Each row is followed by its class.
[  -5  588  -58  520  111   92 -140  146 -286   70  185   11 -272  437
 -211  -64   48 -126 -274 -780  371   64 -299  -31  298  111  -84 -128
  -35  108 -198   75  126 -111 -267  139  176] => k_908
[-215  197  206  578 -154 -367 -215 -584  -18   34 -146  488 -184 -137
  219  274  -72 -165 -164 -131   42 -280  279  315  388  -86   41  249
  -96 -216   16 -515 -121 -402   98 -198  203] => k_216
[  10   29   42  397 -270  -90   67  -81  -29   66  -28  -57 -116   -1
  191  -67 -156   66  -48  292  -83   48  128  -95  -85  -22  -87  -73
 -109 -191   16  -53 -264    7  255 -155  -36] => k_216
[ -91  352 -173  292   74 -165  182 -103  203 -135 -142  233  163  -72
   -1  141  -84 -224  -26 -276  315 -312  151  293  -48  -37  102 -117
  207 -193 -209   -2   11  198 -194   24  214] => k_68
[ -98  347  127  437    3 -350 -182 -129 -179  250  201  171  215    5
 -129 -462  -68   75 -275   -8 -129  153 -154 -233  331 -109 -197   43
 -190 -182   13 -279  180 -103   98   82   23] => k_39
[-129  540   29 -180  -72 -290   92   27  180   38 -131   28 -288  -75
 -169 -252  -80 -239  262  357  244  129  -40  -96  219 -175 -174 -119
  -71 -249   71 -349   17 -569 -360  157 -108] => k_395
[  31  354  292   55  314 -323  205 -167 -145  150  -91  489  270  154
 -371   44 -293  240 -131  376   43 -141  -19   73 -258 -177 -257  -43
  153 -146  147 -100   72 -158  -27   61   37] => k_559
[ -96  297 -134  509 -305 -176  -11 -274   -2   -3   83  416  584 -208
  196 -264 -213 -324  146  -46  158 -300  143  480   55 -131 -224  -20
 -235 -207  360 -420  -71  152 -256  -77  -15] => k_908
[ 152  228  171 -273  151 -182   47  276  170  215 -259  253 -110  -67
   39 -384 -145   22  -86  315  -56 -152  220 -129   95 -208 -440  -13
  106 -244  185 -219  275 -536 -429   89   -8] => k_498
[-116  424   31  175  191  -92  -10  104  -27 -196   39  255 -201  100
 -352  161   53  -31  -94 -114  384   17 -236  255 -416  233 -340  123
  175  -33  -97 -270   99 -116  -67  111  -79] => k_559
[-111  469  113 -137 -103   54  -85  456 -191   -9  115    0 -896  270
 -219   12 -243 -101  140   10 -151   60 -131 -359 -154   21 -268 -238
  -29 -227 -144 -112  588 -643 -257  142  331] => k_753
[-350  -63  -80  -21 -192  -90   92  -21   55   -3 -388 -357 -550 -112
  294 -258  240 -227   53   43 -110  -25  248 -717  607 -240 -172  111
  258 -527  257 -347   71 -293   11 -191  400] => k_395
[ -48  200 -170  312  -67  -33  407  124  -76  -77  -63   21 -380   11
    8  -45  150  -70  -24 -294   10  -10   73  -78   -8  -77  -17  131
  121   82 -203 -132 -232  383 -201 -134  188] => k_395
[  12  465   79  614  350 -311 -298 -300  137  106  278  410  175  -67
 -235  -54   22  202   94 -329  290  -66 -230 -279  -40  -79  185  455
 -149  -38 -139 -310   42  179 -214   -2  121] => k_395
[  26  496 -277  450  112   72    5 -148  133  292  -22    6   76 -156
   25  138 -176 -288  361 -630  -45  -74  -32   71  255 -313  179  148
 -145 -395  -11 -100  -67  -22 -516 -118   76] => k_908
[ -40  264    7  412  209  -34 -109  148 -207   91   29   32    2  206
  -87  255 -222  126   99 -305 -111  175 -249 -370  202  -47 -153  292
  -90 -354   73   71  324 -173  -65   76  143] => k_908
[  27  357   88   99  194  -63 -226   92  -62  193 -208   -3 -203 -112
 -277   12 -133  149  575 -463  -15  -92 -197 -330  -12 -175 -165  192
 -211 -133  -72 -200  261 -456 -231    5  -23] => k_68
[-324  371 -117  301  318 -139 -274  -51  -71  128 -351  216  149  174
 -227  254  108 -264  -90 -470  315  -86 -236  135  517  -59  191   10
  -61 -116   55 -145  200   63 -351  127   51] => k_395
[  78  181  -58  130  132  -91   38  447 -320  -46  295   46   86  -66
  -84 -159 -111  323  472   91  120  -24    8 -119 -352  128 -519  -55
 -133  -79  -58 -206  124 -160    0  210 -251] => k_39
[ -66  240  314  899  118 -297 -290 -117  258  221 -116  243 -350  157
   -9  378  103   37 -583  286  144 -208  -87 -100  303 -267   80  177
  -22 -368 -417 -359 -266 -261 -119 -164  246] => k_908
[-268  279 -376  346   95   65   82  358   18   99 -208 -552  178  220
  -82  504   55 -247  312 -377  -29  -22 -194 -382  382  -84  269  416
 -101 -210   87   88  -61  221   -8 -183  470] => k_39
[-118  376  140  476 -298 -238 -201 -125  -32  184  150   37   32 -143
  111 -132 -119   68  -73    1 -239 -184  279 -450  348 -174  190 -267
 -330 -108   -3 -567 -100 -387 -271    5  231] => k_498
[  63  240 -141 -344 -200  101  333  520  -38  -78   95 -161 -428 -227
 -126 -250  128  -76  842  -71   81  132  139  418 -320  116 -290 -384
 -148   96  107 -243  -69 -254 -431  117 -532] => k_395
[ 130  527    8  -29  189  117  117  180 -277 -137  250   99 -288  316
 -216 -112 -208 -234 -443  160  247 -156  -99   -3 -192  209  -74   26
   -9    2  264  -97  240    2 -287  202  157] => k_216
[   8   77 -132 -113   34  160   85  286 -153  -59  -47   27  196   16
   69   23  -17  141  290  265 -326 -369   12 -223  -59  -55 -443   25
 -163 -217  126 -196   32 -225 -246 -125  118] => k_559
[ -86  239 -193  157  161   34  199  316 -543   68   91    1  282  131
   88   43  132   71  100 -424   68   45   77  111  174   24 -132  -22
    4  192  126  194  149  457  224   -2  -26] => k_753
[ 283  376  390  338  209 -369  -81  241 -266   61   23  480 -297  184
   98  -34 -108   14 -325   79   -8 -345  141  -91  -99 -132 -292  300
   43  -95  -72 -221  448  -36  107  -39  239] => k_68
[-104   56  -76   79  -49 -185   51  271   41  182 -350   50  -86  305
   54  -12 -155  -37  577  -69 -213  -10  -14 -232  418 -110 -411   52
  -52 -284  -10  -94  142 -441   93  -63  103] => k_35
[-231  135 -111 -180  176    9 -110  263 -180  190 -412 -135 -294  286
 -424  -39  -82 -326  245 -314  132  246 -169   -3  -72 -147 -303  129
   86 -224  288   56  403 -344 -170   69  -92] => k_753
[-233  200  -35  351  331 -237  228 -225  431  174 -343  532 -139  -25
 -238  -76 -182  -58    7   30  219  -13 -178  249 -241 -246 -527  305
  117 -396  232   -8  -20 -160   34 -104   48] => k_216
[  55  284 -382 -130    4  468  -66  320  396  -65  -57 -561 -398   -2
   -7 -154 -247   18  485 -170 -333  -46    7 -502  146   78 -106 -101
 -318  -27 -172 -184  -45 -569 -436  -51 -114] => k_395
[ 192  165  138  407   76 -357   81  -57 -133  -56  253  609  135   80
   38  -73  232  -83   62  236  409  163   23  889 -207  197 -505  122
 -186 -267 -122 -262 -170  115   86   -4 -413] => k_216
[ -40  202 -236 -435   42  127    7  283   20 -156   -3 -419 -172 -186
 -143 -278 -179   92  450  133 -410  -46 -227 -461 -122  -68 -166   21
  -11 -549  258  126  390 -389 -261   68  -90] => k_39
[-175  199 -232  -65 -132    7  -64  271  151 -158 -237 -309 -271   42
  151  221 -121 -283  161  256  -68  -69   76  -92  442  -78  -19    5
  -41  -45 -100 -294  -63 -193 -352 -118  115] => k_395
[ 320  271  244  -23   52  200 -169  271 -144  -88  354  157 -193  125
 -109   74  -48  124  264 -118  280   92 -155  246 -282  191 -110 -367
 -282  220 -147 -198  231  -13 -117  201 -317] => k_68
[-306  242 -138  -28  169 -227  295  253  170  235 -135  114  463   29
 -178  380   -1  -72   91  142 -435 -349   73  -70  186 -315 -294  363
  183 -345  110 -193  105 -418   62 -204  566] => k_559
[-163  279 -116  147  110 -137  270  193 -132   46  119  216  325  180
 -107   74   17  -85 -479  240  150 -248 -273  -15   31 -196 -101  410
  314 -190   45  -67  164  394  502    8  393] => k_39
[ 278  -10  137  169  105  206  152   65  -76  -95   85  -45 -114  326
 -209  190 -193  145  -21 -144   59 -279 -117 -208 -205   28  -74  423
  -10   10  159   62  -88 -202 -193  -63  359] => k_908
[ -32  145    8  247  306 -187 -107   17  173   39  -65  495   37 -179
    2  -50 -174   45   78 -380    5 -146  -44  -89   30 -123 -327  198
 -140  -33  316 -343  142 -143 -574  139   65] => k_559
[  90  326   82  194   66   36  -93  266 -160  138 -133  -93 -762  197
  -16  156 -216 -244  131 -477  100  106   47   98  118 -139 -467   53
   67 -482   34 -140  306 -771   50   22  -46] => k_68
[  15  214  132  506  -37 -288 -159 -160  221  107   47  306   44 -242
  183  208  -69  143 -300 -397  -41  -48 -142  -85  228 -270  -42  349
  102 -289 -175 -284   -6 -229  283    4  111] => k_498
[-131  463  162  299  224 -339 -154 -171   16  347 -120  663   95 -207
 -228   -5 -106  -34  136  -14  210 -338 -169  114  108 -167  -87  227
  -49 -132   10 -276  188 -371 -379  122   47] => k_395
[ 118   39  -84  248 -146  215   88  375 -462 -172  452 -340 -452  120
 -106 -340  -48  110 -272 -212  177  267  -58 -347 -351  180 -225  183
  -39  396 -526 -201   82  347  421  139   -1] => k_753
[ -86  182  101  283    7 -349 -294   -1  366  275   13  291  269 -170
 -169 -138   10 -113  197   68  -61 -296   51 -219  -94 -296  -36  212
 -289 -103  -53 -252  147 -625 -229   45   73] => k_395
[  12  573 -163  155    0  -24 -134  338 -448   16  -14 -179   -8  443
   73   48 -159 -149 -236 -314  232  -49   57 -238  322    6  166 -348
 -291   38    2  -15   49  -15  -19  216  118] => k_35
[   0  -17   36  326  221 -194 -233 -198   67   42 -205   18  383  149
  -47    9  -73   14 -449  -86  163  -10 -134 -202  354  -60   95  357
   81  167  -61    2  -39   76  198   79  -89] => k_498
[ -27  493  307   87   90 -537   11  -48  170  313  -88  749  278  -21
  -79   84  186  116  224  163  -46 -477   39  230  119 -295 -194 -136
 -195 -482    0 -513    9 -584  -27  -14  196] => k_498
[  95 -227  214  121  -74  101  -86 -253 -162 -102  184 -105  -93 -245
  311   92   38   92 -136  313 -116 -269  168   70  419   -1 -110  275
 -269  122  -23 -414 -276 -148  210 -212  127] => k_35
[ 109  162 -159  472  236  -92 -120  389  134  250   95   91  182  -12
   41  165   45 -174  207 -209   53 -176  -76  189  292 -393 -282  154
  -96  -26 -185 -291   -9 -162 -191   22 -321] => k_216
[ -80   74 -106  149  281   57 -130  -44 -317   75 -103 -107   95  314
  -83  159  -59 -319 -253 -177  207  -96 -104    0  679  -19  131  163
  -23  442 -284  -31   49  242 -152   35  244] => k_39
[  52  -26  119  -79  198 -146 -157 -100   91 -117 -288  115   62   98
   11  150  -87 -111  114    0  -24 -293   78  302   98  -62 -346  285
  117  -65  421  -96   57 -363 -162 -225   24] => k_39
[ -40   70  -87  319   97  -57 -228  415  140   55   68  -90   -1   71
 -140  401    9  112  365  -45   28  121 -334 -272  -80   14 -210  479
 -231   29 -152 -374 -156  -83 -135  -49   40] => k_753
[ -65  281  150   23  168 -286  157  343  109  530 -286   50 -161  -74
 -131 -324   86   37  219  114  153  -17 -218 -265  282 -191 -462  170
   95 -111 -255   27  169 -418  336   67  113] => k_35
[ -77  177  -33  167  158  -56   72  155 -198  189   59 -138  -47  -43
 -153 -357   78 -100 -208 -235 -154  -13  111 -238  371 -337   49   44
 -229 -219  -89 -193  325   24 -109  112  126] => k_753
[ -35  -32 -136   90  383  -58   69  118  276  345 -450 -504  137 -189
 -155  231  -49  245  424 -313 -352  169 -369 -564  264 -473 -123  305
  393  -30  193   99 -233   86   29 -233 -245] => k_753
[ -25  400  301   68   23 -327    0   72  -78  212  199  375 -549  -97
 -192 -333  -35  120   49  440  -35  -71   -5 -124 -207 -177 -424  168
 -323 -477  -93 -355  201 -858   94  110   77] => k_39
[-130  257 -229  310 -266   43  -64  396  -75  258  124 -190 -277 -254
   64  145   32  -87  436 -353 -317 -233  168 -451 -126 -207 -155  145
 -299    5  -48 -467 -160 -756  -75  -13  -29] => k_216
[ -28  407 -258 -587  403   53   -1  205  157   84 -510 -526  129 -179
 -300 -304  -85  -49  514 -181    0  291 -357 -292  257  -21 -248  -45
  129  107  219  -26  114    8 -437   59 -406] => k_498
[  -5   45   82  444 -192  -18  227  -30  338  -20 -484   22 -103   19
 -171   92  155 -107  248 -154  266  -98  -94  -26  -72   24  -30  487
   84  -75 -314 -202 -136   46  -61 -200   86] => k_216
[-105  446  136  339  221 -120 -215  216  -63   30  247  415 -488  168
 -277 -316   12  112 -126   81  295   16 -100 -183  -38  164 -215    5
 -344   32 -207 -385  327 -115 -551  163  222] => k_216
[-138  290   94  486   99 -519 -140  441   14  579   -5  -37  457  -34
 -185 -114  -33  217  254  112 -265 -108 -117 -337  152 -438 -349   43
   33 -216  -30 -234  160 -301  398  -37  -56] => k_908
[ -33  194   34  525  293 -164 -282  180  100  -35  -87 -120 -374  -84
  -17  181  166   37 -326 -201  154 -270  -78 -228    3  -21  -45  329
   82   33 -369 -314  -96  106 -121 -136  237] => k_559
[-119  240  140  586  221 -165 -236   10  125  260 -380  -29 -329  338
  -44   68  -51  -89 -362  162  -14  172 -149 -442  674 -143   74  185
  -30 -253 -691 -218  218  213  -33 -145  339] => k_753
[ 137   53 -294   29  205  222   26  308  113 -188 -300 -562 -289  466
  -93  255  178 -136  228 -708 -159  176 -183 -406  216 -244  158   85
  188 -130 -181  175   -1  453 -419 -295  193] => k_35
[ 315   94    3  170   14  345   -7  -55 -533 -240  415 -180 -461   48
   16  -94 -315  107 -109 -494   67  317  -41  140 -465  155 -263 -129
 -229  -16  -46    9   39  106  247  103 -256] => k_39
[ -29  582   -1  235  111 -453  249  455  212  296   44  181  193   83
 -319  -86   75 -187  529  118  137 -166 -115 -187  -63 -335 -290  373
  138 -303  -66 -355  211 -181 -171  -17  230] => k_559
[ -65  609   33  118   60  -85  -18  105   -5  -10   22  477 -379   69
 -227  150 -378 -261  228 -232   76 -274  -24  217 -189  -69 -272  109
 -306 -250  226 -247  359 -683 -607  103  307] => k_216
[ 262  315  129  348  270  -65 -233  353  -90  -74  -92  -58 -388  219
   70  -97 -280  -24 -326 -174  118 -220  273 -156 -133  101  -52 -233
   56  -29 -226  -26  392  -11 -261  140    1] => k_908
[-109  121  -34   83  224  -18 -220 -213  129  -12   55  245  219  -56
  -65  144   77  -91 -366 -359 -107 -117 -124  136  249  -85   85  273
   -9   35  122 -294  113   31  -84  -16   77] => k_753
[-141   88  -80 -229  -78  152  102  -30 -303  -86  242 -178 -170  -84
 -204 -174   55  174  117 -389  -41  262  -60 -414 -433   48   80   45
   23  -89  243  162  209  -22  167  102  115] => k_559
[ -66  243  102   15  382 -223  160   25   90  226 -127  241    2  -34
 -223   38   15   63 -185  309  113  -31 -292  223 -145 -199 -334  204
  357 -372  112   25   44  157   99 -129  143] => k_908
[-231  286 -149  589 -144 -362 -125  126    4  198  111   10  102   27
  166 -122  -83 -117 -292 -212  -76 -145   70 -141  401 -152   -7  101
  128 -391 -107  -93  157 -171  350   29  268] => k_908
[-128  615  122  767  172 -570   17   48 -344  271  244  676  -50  -28
  149 -130    5 -144 -424  133  452 -426  182  228 -107 -117 -246  128
 -130 -317  142 -493    3  116  386  105  259] => k_39
